Each row has two labels, one from each of two sets.
[  4.3   4.7  -8.7  -3.8  -3.4   5.0   9.8  -0.3   0.0  -6.8  11.1   8.3
 -11.3 -24.1  -2.9  -5.3   0.5  14.8   4.6 -15.3  10.8  -3.5   3.3   2.3
  -1.9  -2.3  -1.8   4.1  -6.6  -1.1   7.5 -15.6   2.0  11.7  -4.9  19.7
  -6.3  -0.7  -1.1   5.9  -4.0  -5.5  -2.3  25.8   1.6   2.6   3.7  -4.1
   1.1 -13.6  -9.3  -6.3  16.1  -1.1  -1.5  -3.3   8.7   5.0  12.1  15.7
  -4.4  -8.8   1.4   8.5   2.7   5.5  -5.9  -4.4  -4.7  -7.2] -> U/(40)
[  0.6   3.8  -3.8  -7.7   0.1   3.6  -3.2  -4.5 -16.0  -1.5 -30.4  -5.0
  -6.6  10.5  19.0  -1.0   9.5  25.4   3.5  -2.2  13.3  21.8  -4.0  -4.1
   1.2  -4.2  -9.8  15.1  -2.3  -2.1   2.1  15.4  -4.1   7.3   9.7   5.1
  -8.9   3.7  22.4  12.1  -7.2   5.7 -16.0 -22.2  10.3 -17.1  -3.2   5.4
   5.9 -17.4 -10.7 -11.5  -8.9  17.1   7.4 -10.8 -12.2  17.3  -8.5  15.3
 -20.9 -11.3   3.9  10.1  14.3 -10.0 -15.5  -0.4   2.6   3.6] -> S/(45)
[ -8.2   8.6   0.0 -11.8   0.4  -5.6   4.1  -6.6 -13.2 -10.3 -22.1  -0.9
  -7.8  26.1  16.9   6.1  12.2  18.3   0.6  15.8  -3.0  23.8  -4.8  -3.2
   9.3  -7.7   9.1   9.5  17.5  -9.9  -5.6  18.9  -2.6  -6.4  14.2 -10.6
 -19.7   2.3  29.7  17.1   0.1  -0.8 -14.6 -26.8  10.2 -13.9  -9.9  20.9
  -2.3 -14.9  -3.4 -16.3 -23.1   1.2   7.4  -7.8 -13.0  17.3  -7.6  15.1
 -23.0 -20.9  -0.7  -9.2   0.4  -7.1   8.6  -3.6  -1.4   6.4] -> S/(45)
[ 13.0   9.4  -5.0  -1.7  22.7  -7.7  21.6  -6.2 -23.1   9.1 -13.7   6.8
  -4.8  -1.5   3.5   0.5  -5.3  24.6  17.4 -28.8  -5.4  -4.4   9.1   0.0
   2.8  24.6  -4.7   4.0   2.9  22.4   6.0 -18.8  -1.5  23.9   1.9  -3.2
   3.3   1.2  18.7   1.1 -17.0   0.7 -29.4   4.9   9.4   8.0  -6.3 -16.1
  -1.5  -5.1  -4.1   7.7  26.8  -5.1 -15.7  -6.9  18.4  17.9  -1.1  -0.1
   2.1  -2.0 -15.4  16.5  -2.0  10.5  18.6 -18.9   0.8  15.0] -> U/(51)
[  2.3 -13.5  13.2   6.9   8.7  -4.9   5.5   0.6   1.3  10.5 -21.3   7.5
 -13.8 -23.3   2.4  18.8  -8.3 -22.3  25.7  -7.9 -12.9 -12.6   0.2  -0.2
   7.7  17.2  -3.8   2.8   8.8  -5.8 -11.9 -20.2   1.7  -7.3  11.4 -17.7
   4.2   6.2 -10.4  -9.6 -13.2   4.1  29.1  -7.2  -3.5  18.3  -2.8  -6.1
 -17.2  11.0   8.9   4.0  13.0 -20.6  -8.6  16.8  -1.0  -6.3 -18.0  -3.5
  16.1  -0.1 -17.6  -8.2  -5.7  -1.7  31.9  -7.6  -1.8   5.4] -> U/(41)
[  4.4  11.2   2.5   0.7  -7.4  -1.9   0.8   8.5 -15.2   1.6 -39.9   5.6
  -4.3   5.7   6.3   3.2   2.1   3.8   2.9  -9.1 -14.7  -0.8  -6.8  -6.9
  11.5  16.0 -13.2   5.6  -6.8  -1.2   4.8  -0.5  -6.5   4.9  13.0  -2.6
   1.0  -5.0   0.8  -0.9 -12.6  -5.1  -2.7 -12.1   5.4   6.0   8.7  -4.6
  -7.5 -17.9  -4.1  -8.8  15.3   2.7 -22.1   9.7   4.9  22.1  -6.1  -0.5
  -3.4 -10.3 -18.6   5.3  -9.4  -4.1  15.8 -10.2  -5.1   5.2] -> U/(40)
[  7.3   2.7  14.1   1.9   5.1   3.5  15.9 -18.2 -17.7   0.1  -4.1  19.6
  -3.3   3.1   4.0   6.9  -3.9   4.3  24.1  -7.1 -17.1  -9.0  11.7   9.5
  14.9  18.6   2.0   1.3   8.9  -0.5  -2.7 -15.2  -6.0  13.2   0.1   1.2
  -7.1  -6.6  12.1  10.7  -9.9  -5.8 -14.5   9.9   9.1   3.5   6.8  -9.7
 -11.4   0.7   3.1  13.0  18.7 -23.3 -11.8  -0.9  12.2  17.5  -7.3   3.2
   5.5  -5.6 -22.2  11.5 -10.4   3.4  27.4 -22.7  -1.1   8.0] -> U/(51)
[  6.0   5.6  -8.8  -4.5  17.6 -12.0  18.2 -10.0 -13.7  -5.6 -46.0   9.2
   0.2   3.6  14.2   0.3   5.1  34.2   6.8  -8.2   1.8  14.2   0.8 -17.3
 -11.3  11.5  -4.2   0.8  11.7  20.4   2.1   6.8  -4.6  20.7   2.3  -6.5
  -9.7   6.0  35.5  17.3   1.2  11.8 -25.1 -16.5   4.9  -6.4 -13.2   7.8
  -7.0 -15.9  -8.9   9.7   4.5   7.8   0.5   1.6  -0.6   7.0 -14.6   9.6
 -13.1 -15.3   4.9   5.3  -6.6   2.1  -4.5  -8.7  -0.7   3.6] -> U/(45)
[ 14.2  -1.9   8.0   7.0   9.2  -4.5  10.7   4.6   7.4   7.0 -51.7  22.2
  -6.2 -21.0  -0.4  11.8 -13.0 -13.3   9.4 -15.2  -1.6  -8.4 -11.1   1.2
   3.9  21.6  -3.1   0.4   0.9  10.9  -6.5 -11.2  -8.6  12.7  12.5  -6.8
   0.5   2.5   4.7   4.6   5.5  -2.0  13.9  -2.5   2.6  17.3   1.8  -5.7
 -15.2  -5.9   1.3   7.2  14.6  -8.8  -8.6  13.9  -5.2  -5.6 -15.2  -7.1
   9.2 -20.3   4.9  -3.9  -8.3   6.6  25.0  -2.5   6.2  -1.1] -> U/(41)
[  4.7  -3.9  11.2   4.6  16.2  -0.8 -13.8  -7.5 -18.4 -11.0  -2.9  14.6
  -2.1  31.0   4.1  -2.4   3.2   9.4  -7.8 -10.5  -7.7  -8.2   5.6  13.7
   7.3  14.5  -0.8   5.4   3.2 -16.4  -5.7   3.8  -3.5   4.2  -5.8 -10.4
 -15.8 -12.9   6.9   9.6   1.4   0.1 -20.8  12.0  -0.5 -12.0  -1.8 -32.4
   6.5  -7.0  -7.0 -10.3   9.0  -9.6   2.7  -7.2  -3.3  21.0  -5.4  -1.7
  -2.4   4.5 -11.9  11.9  -1.9  -1.1  -9.7 -10.7   1.9   4.8] -> S/(51)
[ -3.0   4.7   7.2   3.8  10.4  -4.7   3.1   5.5  -9.5  -4.8  -3.8  11.7
  -3.2  -8.0  -7.0  -4.2  -1.0  14.3   5.5 -22.1  -5.9 -22.4  14.7 -16.7
  -5.3  13.5  -8.3   3.2  -1.7   1.7   6.9 -25.1  -2.1  11.4  -6.7  19.3
   2.0 -17.7  -6.2   5.1  -6.4   0.2 -26.1  15.3  -4.9   6.3   7.9  -5.9
   2.2   7.9  -2.8  12.0  36.6 -11.9 -15.0   3.5  22.4  13.3   0.4  -8.7
  13.7   3.5 -22.2   8.9 -20.3  -0.6  -2.7 -17.5  -0.7   6.2] -> U/(51)
[-12.2   3.6  -5.3  -2.7   2.1   1.2  -6.4  -5.0 -16.7  -5.6 -20.4   0.9
  -5.3  17.5  14.0   4.5   0.7  21.0   9.0   7.4  -1.2   7.6   5.7   8.6
   2.4   9.9   0.2   5.4   5.3   5.1   5.4  18.2  -2.9  12.6   2.8  -6.1
  -7.5   0.3   9.5   1.9  -2.8  -8.3  -8.4  -4.9  16.4 -14.4  -2.3 -26.6
   3.3 -13.8  -4.7  -9.3 -11.4   4.0   1.3  -8.0  -3.7  11.5  -5.9  16.1
  -7.7  -6.1  -3.0  13.7   7.4   3.3  -3.8  -1.4   5.2   4.6] -> S/(45)
[ 10.0  -7.4  16.3   0.9  -6.4  18.7 -15.9   1.6  -4.0 -16.4 -34.5  22.0
 -13.0   2.6   6.1  15.7  -8.9 -14.8 -12.4 -15.6  -3.4 -10.7   4.0  19.8
  19.9  10.3  -2.3  -9.3  -4.6 -15.7  -7.4   7.7  -2.8   0.7  21.6  -3.3
  -6.8  -9.8  -1.3  10.3  -1.1 -15.8  16.6   8.5  22.1   8.3  14.1 -30.1
  -7.5 -16.0   4.5  -8.9   9.2 -19.3  -8.5   6.5 -14.9  16.9  -2.9   4.9
   3.2 -13.2 -11.3  -5.8  -5.9   2.5  16.7   4.9  13.6   1.0] -> S/(41)
[  6.7  27.5 -32.2  -6.3   1.4   2.0  18.4   8.0 -14.9 -14.3 -50.7  29.0
   6.1  18.2  18.8 -28.7   5.6  58.8 -10.6 -19.2  16.3  10.5  14.2  -3.2
 -17.6  14.4 -26.3   2.0 -14.0  27.1  40.6  19.7  -9.6  36.6 -11.4  26.2
  -0.2  -7.6  33.2   5.6  -8.4  -2.7 -59.6  -1.8  17.5 -17.5  14.5  -3.6
   3.0 -37.0 -26.8  -4.4  17.1  23.7  -3.7 -21.6  24.8  28.1   7.5  11.8
 -22.8  -7.2  17.6  23.2  14.9   3.9 -17.4   2.6   5.2  -5.3] -> U/(48)
[ -5.7  13.7 -10.5  -7.4  18.5 -10.3  29.6 -17.3 -29.3  -6.2 -23.6   2.7
 -18.9   1.3  25.1  14.8  10.6  44.2  30.5  -4.4  -3.6  19.9   2.3 -17.1
  -0.9   5.7  14.5  15.2  15.8   5.1   4.3 -10.2   7.1  18.0   5.4  -8.5
 -13.7   9.3  46.1  15.0 -16.0   9.5 -25.7 -40.4  18.5 -12.9 -24.3   5.0
   4.6 -23.0  -9.4  -5.6 -11.9  11.6   3.5  -6.4  -1.1  21.8  -6.3  27.4
 -23.0 -25.3  -3.0  33.3   5.8  -1.6  16.5 -24.1  -8.1   1.8] -> U/(45)
[ -3.0   5.9   0.6  -1.4   0.8 -10.2  21.2  11.6 -13.2   6.4 -50.5  11.2
 -17.6  -8.2   1.4  14.8   6.3   9.7  18.4  -2.4 -18.1  17.7 -10.7 -26.5
  12.5  11.4  -8.2 -17.3  -2.5  -1.5  -3.6 -20.8  -2.9  11.2  22.4 -12.3
   2.7   8.8  18.6   0.9 -23.8  -0.9   2.8 -43.1   5.1  14.3  -1.2  14.0
 -10.6 -16.1   4.0  -2.5   9.1  11.0  -8.9   0.2  -6.6  12.3  -4.8   5.2
 -12.2 -17.8 -26.3  12.3  -7.3  -5.5  27.9 -13.1 -16.1   0.2] -> U/(40)
[  9.9  -0.5  10.4  -5.6  -9.3   2.5  13.6  13.1 -17.4  -8.2 -45.9  13.0
 -20.9 -17.1   4.4  23.0   7.7  11.2  12.7 -32.3 -13.0  13.6 -17.9  -1.1
  17.6  20.9  -9.6  11.8 -10.3 -13.5  -5.2 -20.9   1.4  11.5  20.0  -5.9
   0.1   4.8  16.0  14.9 -20.9   1.9   5.7 -40.0   8.6   1.5  -0.7  -6.1
   2.7  38.0  -4.3 -13.6  15.0   2.6   0.3  -1.2 -20.9  38.2  -8.3  14.4
 -10.3 -22.9 -13.1  12.8   2.8  -9.2   4.6  -9.3 -14.0   2.8] -> U/(40)
[ 12.6  -1.1   7.2  -3.8   2.1   6.6   6.3  -3.4   1.9   3.7 -34.5   6.8
  -9.8 -23.4   1.9  13.7  -6.9 -17.6   5.1 -20.5  -1.4  -7.5  -7.7   3.3
  10.9  18.4  -7.6  -4.1  -0.2   2.2 -13.6  -6.3  -6.8   1.7  12.9  -5.1
  -3.4   9.1   2.0  10.6  -9.8   2.6  20.8  -6.6  -2.8  11.9   1.9  -7.0
 -11.2   2.4   4.8   4.1  11.0  -7.7  -5.3  16.2 -13.9  -3.2  -8.3   1.1
   6.6 -14.9  -3.2  -4.4  -6.0  -2.6  14.7  -1.5   0.5  -3.3] -> U/(41)
[  3.1   3.2   1.0  -7.3  -0.6 -13.2  18.6  20.7  -5.2   7.2 -48.5  16.3
 -16.0 -26.2  -0.8  13.5   4.7   6.8  22.8 -17.7 -16.5   6.7 -19.7 -23.0
   9.1  12.4 -14.0   9.1  -1.5   1.4  -6.7 -26.0   0.5   5.7  24.5  -2.2
   0.3   7.7   7.2   9.6 -19.8  -2.1   8.5 -41.4  -8.3  20.8   2.7  11.7
  -8.5 -15.1   1.1   3.9  15.6  12.0  -5.4   3.7  -5.0  -0.6  -3.4   3.8
   0.3 -21.7 -15.8   7.7 -12.8  -8.6  15.4  -5.8 -18.1  -4.1] -> U/(40)
[  8.9   4.2   4.9  -6.7  -2.0  -2.3  15.4 -14.6 -17.8   0.0 -73.0  18.8
 -24.7 -14.5  12.1   8.4   3.0  21.4  25.3 -26.2 -13.6  14.5 -16.8  -8.1
  11.9  24.9 -10.3  12.1  -2.8  -1.7  -3.9 -15.3  -8.6  16.8  32.7 -35.3
 -10.3   0.9  27.8  14.6 -29.8  -3.4   3.0 -51.4   8.8   5.2  -4.9   8.4
 -10.8 -34.1  -8.4 -10.7  21.7   7.8  -7.4   2.0 -20.8  38.3 -22.7   5.1
 -16.9 -38.2 -14.1  13.5   0.8 -11.8  19.1 -10.9  -9.2   4.1] -> U/(40)
